Here is a tiny trained network, its code and every weight. The questions are about switching its units off for an input and a target symbol, where a switched-off unit gives its printed mean instead of its output.

import numpy as np


def w(rows, s, z=0):
    codes = np.array(rows[::2]) - 128.0
    scale = np.full(codes.shape[1], s)
    scale[-1] = z or s
    return codes * scale


def norm(h):
    return h / np.sqrt((h * h).mean(-1, keepdims=True) + 1e-5)


def f(y):
    return np.maximum(y, 0)


def softmax(a):
    e = np.exp(a - a.max(-1, keepdims=True))
    return e / e.sum(-1, keepdims=True)


def log_softmax(a):
    a = a - a.max(-1, keepdims=True)
    return a - np.log(np.exp(a).sum(-1, keepdims=True))


def net(x, mask):
    ids = ['ΔΛΞΣαβγτφ'.index(c) for c in x.split()]
    T = len(ids)
    res = E[ids] + P[:T]
    r = norm(res)
    for j in range(2):
        rows = slice(2 * j, 2 * j + 2)
        q, k, v = (r @ M[0][rows].T for M in (Q, K, V))
        z = softmax(np.where(np.tri(T) > 0, q @ k.T / 2**0.5, -1e9)) @ v
        o = O[0][rows]
        res = res + np.where(mask[j], z, o[:, -1]) @ o[:, :-1]
    y = f(norm(res) @ A[0][:, :-1].T + A[0][:, -1])
    res = res + np.where(mask[2:10], y, B[0][:, -1]) @ B[0][:, :-1]
    return log_softmax(norm(res)[-1] @ U[:, :-1].T + U[:, -1])


Q, K, V, O, A, B = {}, {}, {}, {}, {}, {}
E = w([
[66,150,128,35,173],'Δ',
[133,221,236,65,86],'Λ',
[94,43,67,136,134],'Ξ',
[184,144,136,198,84],'Σ',
[222,165,124,71,175],'α',
[71,108,157,67,35],'β',
[46,183,113,169,182],'γ',
[144,99,21,86,220],'τ',
[33,86,61,201,8],'φ',
],0.014)
P = w([
[194,213,101,91,126],'0',
[176,253,102,117,87],'1',
[165,191,130,126,110],'2',
[147,158,115,160,76],'3',
[150,160,142,146,119],'4',
[146,134,139,164,134],'5',
[148,129,148,162,142],'6',
[141,117,158,174,154],'7',
[145,100,163,166,170],'8',
[131,89,189,196,173],'9',
[133,87,156,173,173],'10',
[149,39,239,188,242],'11',
[121,114,81,169,144],'12',
[134,79,174,174,223],'13',
],0.0058)
Q[0] = w([
[213,229,119,20,194],'head 0',
[136,144,183,89,142],'head 0',
[28,39,254,241,125],'head 1',
[77,122,41,97,116],'head 1',
],0.0085)
K[0] = w([
[128,189,9,109,83],'head 0',
[83,141,132,113,9],'head 0',
[96,46,254,212,145],'head 1',
[131,55,192,59,188],'head 1',
],0.0069)
V[0] = w([
[212,84,138,159,113],'head 0',
[126,98,45,85,110],'head 0',
[153,16,200,65,74],'head 1',
[86,88,202,253,82],'head 1',
],0.0056)
O[0] = w([
[221,59,157,164,156,6],'head 0',
[142,19,84,64,149,220],'head 0',
[176,130,169,19,2,11],'head 1',
[124,215,20,109,87,72],'head 1',
],0.0077,0.0014)
A[0] = w([
[96,14,66,73,194,15],'neuron 0',
[171,231,211,136,57,183],'neuron 1',
[227,152,117,197,122,162],'neuron 2',
[253,153,160,55,160,4],'neuron 3',
[196,254,245,2,230,138],'neuron 4',
[154,126,149,91,203,60],'neuron 5',
[226,149,177,43,154,162],'neuron 6',
[47,134,131,99,35,158],'neuron 7',
],0.0078,0.0034)
B[0] = w([
[125,201,159,137,80,191],'neuron 0',
[193,205,76,112,158,179],'neuron 1',
[184,95,76,146,175,171],'neuron 2',
[160,71,173,254,58,166],'neuron 3',
[58,97,136,191,8,254],'neuron 4',
[123,31,116,74,98,176],'neuron 5',
[90,145,135,161,191,192],'neuron 6',
[200,141,191,53,207,240],'neuron 7',
],0.0088,0.0064)
U = w([
[19,119,211,85,116,74],'Δ',
[157,254,231,182,76,54],'Λ',
[160,69,122,85,107,66],'Ξ',
[228,166,96,176,143,208],'Σ',
[196,70,210,208,106,166],'α',
[199,155,183,43,107,253],'β',
[71,205,134,164,204,137],'γ',
[126,51,95,93,211,155],'τ',
[119,150,39,93,96,102],'φ',
],0.011,0.0046)

Each question gives the input, a string of symbols that net reads in full, and the target symbol t.
The units are the heads (2 rows each of Q, K, V and O) and the neurons (one row each of A and B). Each row of codes is followed by its name. A weight is (code - 128) times the scale printed after its matrix; where a second scale follows, it is the last column's (O, A, B and U).
mask holds one flag per unit, heads first, then neurons. A switched-off unit (its flag False) gives its mean, the last column of its rows in O or B, instead of its output. The means were averaged over made-up inputs and are rounded, as every weight is.
A unit's drop is (log p(t) with every unit on - log p(t) with that unit switched off) / (log p(t) with every unit on - log p(t) with every unit switched off).
The circuit of an input: a set's keep is (log p(t) with only the set's units on - log p(t) with every unit switched off) / (log p(t) with every unit on - log p(t) with every unit switched off). Starting from all 10 units, units are removed one at a time, each time the one whose removal leaves the highest keep (on an exact tie, the one counted first), for as long as the keep stays at least 0.8.
units of the circuit, in order: the units of the circuit, biggest drop first
unit that matters most: the unit with the biggest drop
top k neurons: the k neurons with the biggest drops, biggest first
which heads matter: for each layer, one digit per head in row order, 1 if its drop is at least 0.15 and else 0, layers parted by /
drop when u is switched off: that unit's drop, to one decimal
input β φ φ φ α Λ Δ Ξ α α, target α: which heads matter : 00
input Ξ φ φ φ α, target α: top neuron : (neuron 3)
input γ α φ, target γ: units of the circuit, in order : (head 1; neuron 4; neuron 3)
input α α φ, target α: top 3 neurons : (neuron 7; neuron 4; neuron 5)
input α α φ φ Ξ Λ Δ φ Δ φ α φ, target φ: units of the circuit, in order : (head 1; neuron 4)
input φ γ Σ Δ Σ β Λ Λ α Δ τ Λ φ φ, target Λ: units of the circuit, in order : (head 0; head 1; neuron 7; neuron 4)
input τ φ φ β Δ φ Ξ φ Σ, target Σ: which heads matter : 00
input β Λ Λ φ, target Λ: which heads matter : 10
input φ α Δ φ φ Δ τ Ξ, target Δ: top 4 neurons : (neuron 0; neuron 1; neuron 2; neuron 3)
input φ τ φ φ β Δ φ β α Λ φ Σ β, target β: which heads matter : 00
input Δ α Δ φ Ξ, target Δ: top 2 neurons : (neuron 0; neuron 3)
input Δ Δ φ, target Δ: units of the circuit, in order : (head 0; head 1; neuron 7; neuron 4)
input φ β Λ Ξ, target β: top 3 neurons : (neuron 4; neuron 0; neuron 7)
input α γ γ φ φ φ α γ γ Σ β Σ β, target β: unit that matters most : neuron 7
input φ Σ Ξ, target φ: top 2 neurons : (neuron 7; neuron 0)
input α α φ φ τ φ φ γ φ φ φ Σ φ Ξ, target Σ: top 4 neurons : (neuron 4; neuron 0; neuron 5; neuron 6)
input φ Λ α Σ Δ γ φ Δ β φ α φ, target φ: top 3 neurons : (neuron 3; neuron 4; neuron 0)
input φ Σ Σ φ φ Δ Σ φ Δ β β Δ Ξ, target β: top 2 neurons : (neuron 0; neuron 4)
input Δ Ξ φ φ α φ Δ γ γ Δ φ, target γ: top 4 neurons : (neuron 4; neuron 5; neuron 7; neuron 3)
input γ φ φ τ Δ Ξ Δ γ Σ φ φ Σ γ φ, target Σ: unit that matters most : head 0
input τ Ξ β β φ, target β: drop when neuron 7 is switched off : 0.6
input α Δ β Ξ Λ Σ Δ β Ξ φ Ξ, target φ: drop when neuron 7 is switched off : 0.6
input φ β β α β φ φ φ φ Σ φ φ, target Σ: drop when neuron 3 is switched off : 0.1
input Δ Λ Σ α β Σ τ Σ, target Σ: drop when neuron 5 is switched off : 0.0
